Each row is followed by roughly how far along a hidden order it lies, from 0 to 20. A new part has a new order.
In the rows, 128 means zero.
[131 115 142 118 146 107 156  98 139 170 116 118 146 113 131 116 134 128
 138  62 140 129 101 123 135 124 119 144 129 143 121 128 125 142 157 161
 122 121 115 121 119 119 117 115 154 121 141] : 20
[130 119 170  91 200  68 204  54 170 194  50  34 175  28 152 127 150 102
 193  35 157 110 144 115 162  89 100 226 140 222 127 105 126 128 146 196
 157  89 149 105  81  89 120  93 163 117 192] : 0
[131 107 141 133 148 105 156 108 131 168  97 109 145 112 125 120 150 120
 145  80 135 128 130 119 148 126 117 160 128 161 126  94 121 129 128 157
 132 118 130 123 127 126 120 114 150 122 135] : 15
[132 124 146 115 166 113 171  65 155 184  97  96 161 112 131 117 138 135
 154  48 127 134 102 125 140 117 111 170 139 157 109 148 129 147 181 171
 127 115 104 119 117 116 127 110 166 121 154] : 14
[131 125 151 112 158 124 161  64 143 168 102 102 153 108 129 124 132 133
 152  35 144 124 127 125 143 121 109 155 134 165 114 141 132 137 171 191
 138 115 111 124 110 114 134 111 157 128 146] : 15
[127 104 160  99 184  61 196  90 167 183  44  48 163  53 127 117 151  91
 171  89 117 126 144 116 162  92 104 204 145 197 123 118 119 122 120 160
 142  97 156  97 107 121 122 111 174 102 179] : 5
[132 117 144 121 157 111 160  89 139 175 106 110 152 106 130 119 142 129
 148  66 144 128 115 123 142 124 113 160 128 160 124  93 126 138 153 164
 132 117 114 122 117 118 126 111 154 127 135] : 14
[131 113 148 112 160 105 166  88 142 176 100 118 153 124 125 118 142 128
 146  73 122 135 113 122 145 122 114 152 131 143 120 126 125 139 158 162
 127 121 118 121 128 126 122 116 156 123 143] : 17
[135  94 144 141 161 113 160  97 143 179 118 104 149 106 129 122 158 124
 155  31 165 119 125 118 153 120 112 173 123 187 155  21 126 135 121 191
 133 117 119 127 116 117 116  97 151 127 143] : 6
[129 119 145 117 154 107 157  95 141 160 102 104 140  99 129 121 135 121
 150  74 130 127 129 121 139 120 115 150 133 149 123 117 125 130 141 163
 132 119 128 122 121 118 123 115 157 123 143] : 19
[130 109 148 116 153 104 154  95 141 172 105 104 150 107 129 118 143 126
 146  71 124 133 121 122 146 120 117 152 132 154 118 130 123 134 148 157
 129 118 125 120 119 125 120 118 153 121 143] : 18
[129 124 173  82 204  77 211  41 181 203  33  33 181  37 127 119 142  97
 186  60 125 127 138 117 161  85  92 217 151 210 115 131 128 130 158 177
 149  89 143  95  96 114 132 103 189 103 189] : 2

Part 2:
[127 150 136 177  76 105 148 138 126 131 122 120 117 136 131  94  96] : 1
[ 91 140 133 144  78 130 115 139 133 133 132 116 154  81 127 150 199] : 4
[136 154 125 223 108 132 138 137 132 132 171 123 106 171 133  81  90] : 0
[ 81 107 127  59  91 130 120 131 125 121 105 117 158  90 127 150 169] : 15
[106 143 120 153 109 156 105 137 137 130 171 123 141 141 129 101 151] : 6
[117 160 118 155 100 149 112 136 130 132 176 114 135 151 131  86 134] : 8
[104 124 123  82 114 125 129 139 121 114 133 115 124 172 131  59  56] : 11
[160 181 130 255  90 132 139 135 131 147 172 123 120 155 130 100 146] : 0
[148 153 135 213 121 135 136 133 139 139 146 132 138 110 125 169 203] : 0
[ 91 144 134 151  71 124 112 139 131 133 132 125 146  62 130 156 143] : 4
[181 219 137 255  80  95 157 121 117 163 122 125 110 111 134 142 144] : 4
[132 156 127 183 105 122 141 139 130 133 155 130 107 159 135  74  71] : 0
[166 155 128 213 150 128 153 123 130 142 147 132 106 155 130 116 114] : 5
[ 90 133 128  78  84 128 103 127 123 129 111 118 162  76 125 152 188] : 16
[112 171 128  78 105 112  92 115 111 143 106 131 137  29 132 187 142] : 20
[100  99 127  39 152 129 111 118 124 123 100 132 143 115 125 176 148] : 20
[115 140 131  65 113 113 114 115 116 136  83 126 145  66 127 179 163] : 20
[110 150 120  81 105 147 101 125 125 128 134 114 159 117 125 148 189] : 17
[128 158 112  95 131 146 112 121 119 131 150 116 125 169 135  93  85] : 19
[179 136 129 210 161 135 153 120 136 138 142 131 116 175 124 127 145] : 6
[108 105 125  47 152 138 105 117 125 124 110 134 145  93 124 176 159] : 20
[106 181 123 135  57 114 123 134 115 139 128 108 113 127 135  89 104] : 11
[152 165 116 132 163 138 120 112 120 143 147 134 108 138 133 117  83] : 17
[118 139 131  87  96 105 127 117 110 137  80 120 144  70 127 165 136] : 20
[145 225 117 146 130 127 116 110 112 156 152 138 107 115 139 129  91] : 16
[149 210 120 227 141 131 120 120 124 158 191 147  88 109 143 126  69] : 5
[145 191 129 242 101 135 124 131 135 152 172 132 129 101 133 152 190] : 0
[124 124 129 159 113 148 133 141 135 122 146 113 154 147 122 117 203] : 6
[ 83 136 135 148  71 107 114 125 127 130 124 132 128  78 134 128 127] : 2
[147 173 116 131 156 149 110 111 123 145 160 131 124 131 130 146 137] : 18
[169 155 126 192 167 143 137 119 134 142 163 139 115 167 129 142 147] : 7
[ 79 126 126  67  91 133  95 131 124 123 111 124 154  76 129 151 154] : 15
[122 184 135 214  97 123 113 130 134 152 152 142 128  44 134 183 188] : 0
[154 181 119 209 153 137 125 118 125 149 179 144  99 118 136 115  94] : 5
[111 157 109  61 143 147  94 121 118 128 158 124 115 160 135  77  49] : 19
[ 53 157 121  66  75 116  85 132 117 128 133 131 129  59 140 118  76] : 13
[ 73 199 129 176  53 112  91 138 123 148 157 141 116  29 144 137  92] : 2
[118 180 118 156  84 140 111 133 124 136 166 112 129 164 134  70 103] : 9
